Below are the code and all the weights of a small trained network. Each question names an input and a class and asks about switching units off, where a switched-off unit gives its printed mean instead of its output.

import numpy as np


def w(rows, s, z=0):
    codes = np.array(rows[::2]) - 128.0
    scale = np.full(codes.shape[1], s)
    scale[-1] = z or s
    return codes * scale


def f(y):
    return y / 2 * (1 + np.tanh(0.7978845608 * (y + 0.044715 * y**3)))


def log_softmax(a):
    a = a - a.max(-1, keepdims=True)
    return a - np.log(np.exp(a).sum(-1, keepdims=True))


def net(x, mask):
    res = np.array(x, float).reshape(1, 4) / 4 @ E
    y = f(res @ A[0][:, :-1].T + A[0][:, -1])
    res = res + np.where(mask, y, B[0][:, -1]) @ B[0][:, :-1]
    return log_softmax(res[-1] @ U[:, :-1].T + U[:, -1])


A, B = {}, {}
E = w([
[178,211,197,159,152,83,219,50],'x0',
[228,44,85,254,74,98,64,20],'x1',
[247,187,87,47,68,238,188,106],'x2',
[248,130,158,206,158,163,91,227],'x3',
],0.0084)
A[0] = w([
[94,178,177,101,195,192,142,204,169],'n0',
[81,167,137,69,115,121,124,116,110],'n1',
[169,147,150,186,171,185,88,184,92],'n2',
[169,116,188,175,176,172,79,178,44],'n3',
[116,38,67,88,135,160,125,185,21],'n4',
[143,200,187,168,154,97,196,56,168],'n5',
[66,57,178,182,211,50,98,133,98],'n6',
[161,168,70,102,50,200,154,114,5],'n7',
[105,32,73,67,114,174,65,144,92],'n8',
[146,183,157,53,170,107,155,165,156],'n9',
[186,114,68,158,91,167,107,51,10],'n10',
[169,120,122,187,67,100,35,11,113],'n11',
[42,87,92,86,61,121,132,13,140],'n12',
],0.011,0.0019)
B[0] = w([
[49,87,98,155,94,124,31,116,240],'n0',
[85,144,132,163,138,186,54,121,186],'n1',
[166,133,97,147,159,227,103,150,193],'n2',
[141,167,109,135,160,203,111,102,187],'n3',
[154,39,177,123,166,82,130,85,187],'n4',
[178,58,115,134,227,99,176,34,222],'n5',
[128,129,203,50,67,169,203,167,246],'n6',
[151,132,188,36,62,124,176,166,203],'n7',
[188,25,126,105,213,83,132,75,208],'n8',
[67,104,122,126,87,101,126,93,217],'n9',
[62,107,152,119,101,112,87,127,199],'n10',
[28,149,96,141,66,96,99,89,236],'n11',
[219,191,95,150,169,254,66,166,230],'n12',
],0.01,0.014)
U = w([
[10,130,110,174,80,106,40,102,91],'0',
[153,64,156,144,234,77,140,62,130],'1',
[143,203,98,179,169,253,79,144,138],'2',
[119,145,252,57,33,151,181,169,101],'3',
[92,125,85,157,131,139,110,134,254],'4',
[171,201,107,143,129,87,139,206,51],'5',
],0.011,0.0064)

Each question gives the input, the list of numbers given to net, and the class t.
The units are the neurons (one row each of A and B). Each row of codes is followed by its name. A weight is (code - 128) times the scale printed after its matrix; where a second scale follows, it is the last column's (A, B and U).
mask holds one flag per neuron, in row order. A switched-off neuron (its flag False) gives its mean, the last column of its row in B, instead of its output. The means were averaged over made-up inputs and are rounded, as every weight is.
A unit's drop is (log p(t) with every unit on - log p(t) with that unit switched off) / (log p(t) with every unit on - log p(t) with every unit switched off).
unit that matters most: the unit with the biggest drop
top k neurons: the k neurons with the biggest drops, biggest first
drop of u: that unit's drop, to one decimal
input [-3,6,3,6], class 0: top 2 neurons : [n11, n12]
input [-6,-2,-8,1], class 3: top 2 neurons : [n6, n5]
input [-8,-1,-2,-5], class 1: unit that matters most : n8
input [5,-2,3,5], class 1: top 2 neurons : [n12, n5]
input [8,-7,-2,-3], class 1: top 2 neurons : [n5, n11]
input [-5,5,8,-7], class 3: top 2 neurons : [n7, n10]
input [-5,-5,6,-7], class 2: top 3 neurons : [n12, n6, n1]
input [-3,5,-8,-8], class 2: top 2 neurons : [n12, n7]
input [8,-8,-8,6], class 0: top 2 neurons : [n0, n8]
input [5,2,-8,6], class 3: top 2 neurons : [n6, n12]
input [8,-8,-3,7], class 0: top 2 neurons : [n0, n9]
input [5,5,-6,6], class 2: top 3 neurons : [n3, n2, n7]
input [4,7,1,7], class 0: top 3 neurons : [n11, n12, n10]
input [-2,0,8,3], class 3: unit that matters most : n7
input [6,-4,-6,-6], class 1: top 2 neurons : [n5, n7]
input [4,8,8,2], class 0: drop of n6 : 0.8
input [3,3,6,-5], class 3: drop of n4 : -0.1
input [0,6,0,-7], class 2: drop of n12 : 2.7
